Here is a tiny trained network, its code and every weight. The questions are about switching its units off for an input and a class, where a switched-off unit gives its printed mean instead of its output.

import numpy as np


def w(rows, s, z=0):
    codes = np.array(rows[::2]) - 128.0
    scale = np.full(codes.shape[1], s)
    scale[-1] = z or s
    return codes * scale


def norm(h):
    return h / np.sqrt((h * h).mean(-1, keepdims=True) + 1e-5)


def f(y):
    return y / 2 * (1 + np.tanh(0.7978845608 * (y + 0.044715 * y**3)))


def log_softmax(a):
    a = a - a.max(-1, keepdims=True)
    return a - np.log(np.exp(a).sum(-1, keepdims=True))


def net(x, mask):
    res = np.array(x, float).reshape(1, 4) / 4 @ E
    u = 0
    for l in range(2):
        y = f(norm(res) @ A[l][:, :-1].T + A[l][:, -1])
        res = res + np.where(mask[u : u + 15], y, B[l][:, -1]) @ B[l][:, :-1]
        u += 15
    return log_softmax(norm(res)[-1] @ U[:, :-1].T + U[:, -1])


A, B = {}, {}
E = w([
[172,117,175],'x0',
[70,115,70],'x1',
[5,77,192],'x2',
[122,19,85],'x3',
],0.0031)
A[0] = w([
[138,142,117,65],'L0N0',
[101,147,110,59],'L0N1',
[195,82,29,104],'L0N2',
[132,102,162,134],'L0N3',
[152,140,74,242],'L0N4',
[254,241,153,121],'L0N5',
[166,153,120,6],'L0N6',
[193,172,113,105],'L0N7',
[151,179,215,106],'L0N8',
[103,211,20,33],'L0N9',
[130,147,202,108],'L0N10',
[132,117,137,146],'L0N11',
[160,149,114,104],'L0N12',
[132,118,145,171],'L0N13',
[36,181,84,64],'L0N14',
],0.0094,0.0019)
B[0] = w([
[131,93,162,120],'L0N0',
[113,101,161,122],'L0N1',
[198,112,109,191],'L0N2',
[122,161,79,141],'L0N3',
[149,66,125,164],'L0N4',
[213,3,137,255],'L0N5',
[137,74,178,126],'L0N6',
[133,52,167,165],'L0N7',
[226,204,150,182],'L0N8',
[89,82,25,162],'L0N9',
[178,180,120,160],'L0N10',
[128,140,109,133],'L0N11',
[135,76,163,135],'L0N12',
[127,147,101,139],'L0N13',
[53,87,159,155],'L0N14',
],0.023,0.0058)
A[1] = w([
[111,147,98,89],'L1N0',
[111,148,92,89],'L1N1',
[119,132,116,106],'L1N2',
[115,145,100,110],'L1N3',
[95,161,85,86],'L1N4',
[124,138,109,121],'L1N5',
[122,140,104,116],'L1N6',
[191,62,26,51],'L1N7',
[107,146,104,101],'L1N8',
[112,136,118,97],'L1N9',
[116,133,119,102],'L1N10',
[249,77,5,3],'L1N11',
[128,132,118,125],'L1N12',
[95,179,44,69],'L1N13',
[104,192,2,58],'L1N14',
],0.0069,0.0023)
B[1] = w([
[126,120,164,122],'L1N0',
[127,120,165,124],'L1N1',
[126,126,144,122],'L1N2',
[127,120,158,126],'L1N3',
[121,112,179,129],'L1N4',
[131,124,147,128],'L1N5',
[129,124,150,128],'L1N6',
[184,88,163,219],'L1N7',
[124,119,162,123],'L1N8',
[123,123,150,119],'L1N9',
[124,125,145,120],'L1N10',
[130,106,249,255],'L1N11',
[129,128,135,129],'L1N12',
[135,104,209,144],'L1N13',
[150,90,246,162],'L1N14',
],0.019,0.0042)
U = w([
[167,246,128,132],'0',
[116,165,208,113],'1',
[94,99,33,89],'2',
[217,40,172,197],'3',
[179,207,112,95],'4',
[130,157,61,9],'5',
[130,158,60,2],'6',
[11,144,128,175],'7',
],0.013,0.0088)

Each question gives the input, the list of numbers given to net, and the class t.
The units are the neurons (one row each of A and B). Each row of codes is followed by its name. A weight is (code - 128) times the scale printed after its matrix; where a second scale follows, it is the last column's (A, B and U).
mask holds one flag per neuron, layer by layer. A switched-off neuron (its flag False) gives its mean, the last column of its row in B, instead of its output. The means were averaged over made-up inputs and are rounded, as every weight is.
A unit's drop is (log p(t) with every unit on - log p(t) with that unit switched off) / (log p(t) with every unit on - log p(t) with every unit switched off).
The circuit of an input: a set's keep is (log p(t) with only the set's units on - log p(t) with every unit switched off) / (log p(t) with every unit on - log p(t) with every unit switched off). Starting from the 12 units with the biggest drops (on a tie, the unit counted first), units are removed one at a time, each time the one whose removal leaves the highest keep (on an exact tie, the one counted first), for as long as the keep stays at least 0.8.
circuit, biggest first: the units of the circuit, biggest drop first
unit that matters most: the unit with the biggest drop
top k neurons: the k neurons with the biggest drops, biggest first
k most important neurons of layer l: the k neurons of layer l with the biggest drops, biggest first
drop when u is switched off: that unit's drop, to one decimal
input [8,-6,5,-5], class 0: unit that matters most => L0N8
input [-4,-6,8,5], class 1: 2 most important neurons of layer 0 => L0N5, L0N7
input [1,-8,4,4], class 1: circuit, biggest first => L0N5, L0N2
input [-8,8,-2,2], class 2: circuit, biggest first => L0N14, L0N5, L1N11
input [4,-1,6,5], class 1: 2 most important neurons of layer 0 => L0N5, L0N2
input [1,4,8,-4], class 7: 2 most important neurons of layer 0 => L0N14, L0N5
input [-3,3,6,-5], class 7: top 2 neurons => L0N14, L0N5
input [-3,-3,6,2], class 1: top 2 neurons => L0N5, L0N7
input [4,6,6,-2], class 7: top 2 neurons => L0N5, L0N14
input [4,0,8,-2], class 0: 3 most important neurons of layer 0 => L0N5, L0N9, L0N10
input [-6,-6,7,4], class 1: 2 most important neurons of layer 1 => L1N14, L1N13
input [-7,-2,7,6], class 7: top 2 neurons => L0N5, L0N8
input [-5,7,0,0], class 2: 2 most important neurons of layer 0 => L0N14, L0N9
input [4,-7,8,0], class 0: unit that matters most => L0N5
input [0,0,5,-1], class 7: top 2 neurons => L0N5, L0N2
input [2,-3,8,4], class 1: drop when L0N5 is switched off => 0.8
input [-6,-4,4,-7], class 4: drop when L0N11 is switched off => 0.0
input [-6,1,1,3], class 7: drop when L0N14 is switched off => 0.5
